Below is a small trained network, with its code and all its weights. Each question gives an input and a class and asks what happens when units are switched off, that is, made to give their printed mean instead of their output.

import numpy as np


def w(rows, s, z=0):
    codes = np.array(rows[::2]) - 128.0
    scale = np.full(codes.shape[1], s)
    scale[-1] = z or s
    return codes * scale


def f(y):
    return y / 2 * (1 + np.tanh(0.7978845608 * (y + 0.044715 * y**3)))


def log_softmax(a):
    a = a - a.max(-1, keepdims=True)
    return a - np.log(np.exp(a).sum(-1, keepdims=True))


def net(x, mask):
    res = np.array(x, float).reshape(1, 8) / 4 @ E
    y = f(res @ A[0][:, :-1].T + A[0][:, -1])
    res = res + np.where(mask, y, B[0][:, -1]) @ B[0][:, :-1]
    return log_softmax(res[-1] @ U[:, :-1].T + U[:, -1])


A, B = {}, {}
E = w([
[22,88,112,219,187],'x0',
[180,151,254,198,125],'x1',
[129,127,129,129,128],'x2',
[126,126,129,128,129],'x3',
[155,96,193,53,254],'x4',
[215,14,101,180,111],'x5',
[193,203,29,186,189],'x6',
[129,127,128,129,128],'x7',
],0.008)
A[0] = w([
[95,87,162,96,88,146],'n1',
[94,187,158,91,141,2],'n2',
[95,108,65,101,115,135],'n3',
[122,69,166,61,102,111],'n4',
[148,115,234,217,106,70],'n5',
[118,73,69,56,151,127],'n6',
[200,127,127,75,197,53],'n7',
[177,172,83,144,183,85],'n8',
[113,105,78,75,134,65],'n9',
[153,138,173,168,131,26],'n10',
[158,166,116,141,171,76],'n11',
[204,134,148,36,142,86],'n12',
[110,89,174,108,143,28],'n13',
[53,120,70,195,62,107],'n14',
[155,179,118,146,19,52],'n15',
[137,241,151,46,107,82],'n16',
[189,159,210,177,151,96],'n17',
[206,35,151,180,135,154],'n18',
[155,159,213,177,140,82],'n19',
[92,46,173,89,138,106],'n20',
[52,190,146,153,151,93],'n21',
[166,142,85,147,151,62],'n22',
[156,151,121,85,247,112],'n23',
[95,95,153,120,74,147],'n24',
[157,215,77,183,152,42],'n25',
[162,84,123,130,132,11],'n26',
[141,43,117,172,147,105],'n27',
[95,83,179,83,101,126],'n28',
[78,80,146,158,248,106],'n29',
[170,162,122,146,227,106],'n30',
[157,78,104,138,133,85],'n31',
[148,158,102,123,39,76],'n32',
[185,115,117,11,165,70],'n33',
[210,117,45,234,89,66],'n34',
[231,49,102,99,59,105],'n35',
],0.012,0.0044)
B[0] = w([
[98,151,46,130,69,183],'n1',
[79,176,198,71,159,161],'n2',
[198,136,106,80,194,183],'n3',
[98,105,49,167,64,189],'n4',
[197,125,85,72,168,206],'n5',
[216,179,109,21,184,190],'n6',
[114,69,157,164,60,181],'n7',
[87,185,38,120,69,187],'n8',
[219,188,104,32,169,161],'n9',
[194,121,88,128,184,146],'n10',
[115,114,100,103,79,154],'n11',
[125,22,156,254,139,200],'n12',
[131,119,157,138,44,154],'n13',
[183,63,208,126,141,225],'n14',
[175,34,182,151,118,194],'n15',
[37,173,191,161,213,213],'n16',
[204,148,58,57,190,199],'n17',
[59,187,219,99,127,216],'n18',
[167,165,68,60,158,186],'n19',
[118,134,115,132,65,194],'n20',
[58,155,201,139,182,189],'n21',
[105,169,65,165,104,161],'n22',
[118,113,160,100,68,197],'n23',
[92,110,57,138,103,173],'n24',
[92,113,81,130,77,204],'n25',
[80,166,194,97,120,136],'n26',
[57,185,181,120,148,177],'n27',
[130,154,47,150,87,192],'n28',
[171,48,224,233,158,205],'n29',
[111,105,91,136,36,186],'n30',
[69,184,139,91,178,153],'n31',
[137,44,195,153,109,182],'n32',
[187,86,163,145,156,200],'n33',
[101,100,148,102,90,245],'n34',
[42,201,178,147,221,226],'n35',
],0.0098,0.011)
U = w([
[32,197,135,143,198,73],'0',
[185,35,140,176,102,232],'1',
[228,162,25,76,196,103],'2',
[80,143,7,158,26,34],'3',
[146,61,125,214,166,254],'4',
],0.012,0.0066)

Each question gives the input, the list of numbers given to net, and the class t.
The units are the neurons (one row each of A and B). Each row of codes is followed by its name. A weight is (code - 128) times the scale printed after its matrix; where a second scale follows, it is the last column's (A, B and U).
mask holds one flag per neuron, in row order. A switched-off neuron (its flag False) gives its mean, the last column of its row in B, instead of its output. The means were averaged over made-up inputs and are rounded, as every weight is.
A unit's drop is (log p(t) with every unit on - log p(t) with that unit switched off) / (log p(t) with every unit on - log p(t) with every unit switched off).
The circuit of an input: a set's keep is (log p(t) with only the set's units on - log p(t) with every unit switched off) / (log p(t) with every unit on - log p(t) with every unit switched off). Starting from the 12 units with the biggest drops (on a tie, the unit counted first), units are removed one at a time, each time the one whose removal leaves the highest keep (on an exact tie, the one counted first), for as long as the keep stays at least 0.8.
units of the circuit, in order: the units of the circuit, biggest drop first
top k neurons: the k neurons with the biggest drops, biggest first
drop when u is switched off: that unit's drop, to one decimal
input [-8,-4,-2,-5,1,3,-4,-3], class 4: units of the circuit, in order : [n35, n12]
input [-7,1,-3,-3,-4,-5,6,-1], class 4: units of the circuit, in order : [n15, n16, n32]
input [-6,-5,1,1,1,3,5,1], class 4: units of the circuit, in order : [n12]
input [-4,6,0,6,0,6,5,-5], class 0: top 2 neurons : [n18, n35]
input [-8,4,-5,7,-3,8,4,3], class 0: top 2 neurons : [n35, n18]
input [7,-3,5,3,-8,8,-7,-3], class 0: top 3 neurons : [n27, n18, n35]
input [1,1,-8,5,-1,-1,2,-3], class 3: units of the circuit, in order : [n29, n35]
input [-7,3,-6,-4,-4,3,-4,1], class 4: top 2 neurons : [n35, n15]
input [-7,-8,-5,7,-6,5,-1,-8], class 2: top 2 neurons : [n6, n9]
input [-8,-4,6,3,6,3,4,6], class 4: top 2 neurons : [n12, n35]
input [-8,0,-8,-1,5,-1,-2,8], class 4: top 3 neurons : [n16, n12, n35]
input [1,6,4,-3,6,-5,-3,3], class 1: top 2 neurons : [n29, n6]
input [0,8,-3,-6,6,-5,-1,4], class 2: top 2 neurons : [n17, n19]
input [-2,-3,-5,2,8,4,8,-4], class 1: units of the circuit, in order : [n7]
input [-6,4,-6,-7,-3,5,0,-8], class 4: top 2 neurons : [n15, n35]
input [3,-2,5,4,7,-4,-8,7], class 3: top 3 neurons : [n28, n1, n4]
input [-5,8,-2,-3,-3,-1,8,5], class 2: top 3 neurons : [n17, n19, n5]
input [-5,2,-5,8,7,-4,-5,7], class 1: top 2 neurons : [n12, n33]
input [6,-3,-8,-1,-7,-6,6,4], class 1: top 2 neurons : [n14, n35]
input [1,8,-6,-6,8,1,3,-4], class 1: top 2 neurons : [n29, n7]
input [8,-3,-3,-7,-8,5,-3,-6], class 1: units of the circuit, in order : [n14]
input [-6,-7,7,-8,3,8,0,1], class 0: drop when n35 is switched off : 0.9
input [5,8,3,-7,-4,-6,7,6], class 2: drop when n17 is switched off : 0.2
input [-1,3,0,-6,4,5,-6,2], class 3: drop when n4 is switched off : 0.4
input [-4,-5,1,-3,5,5,8,-6], class 3: drop when n8 is switched off : 0.2
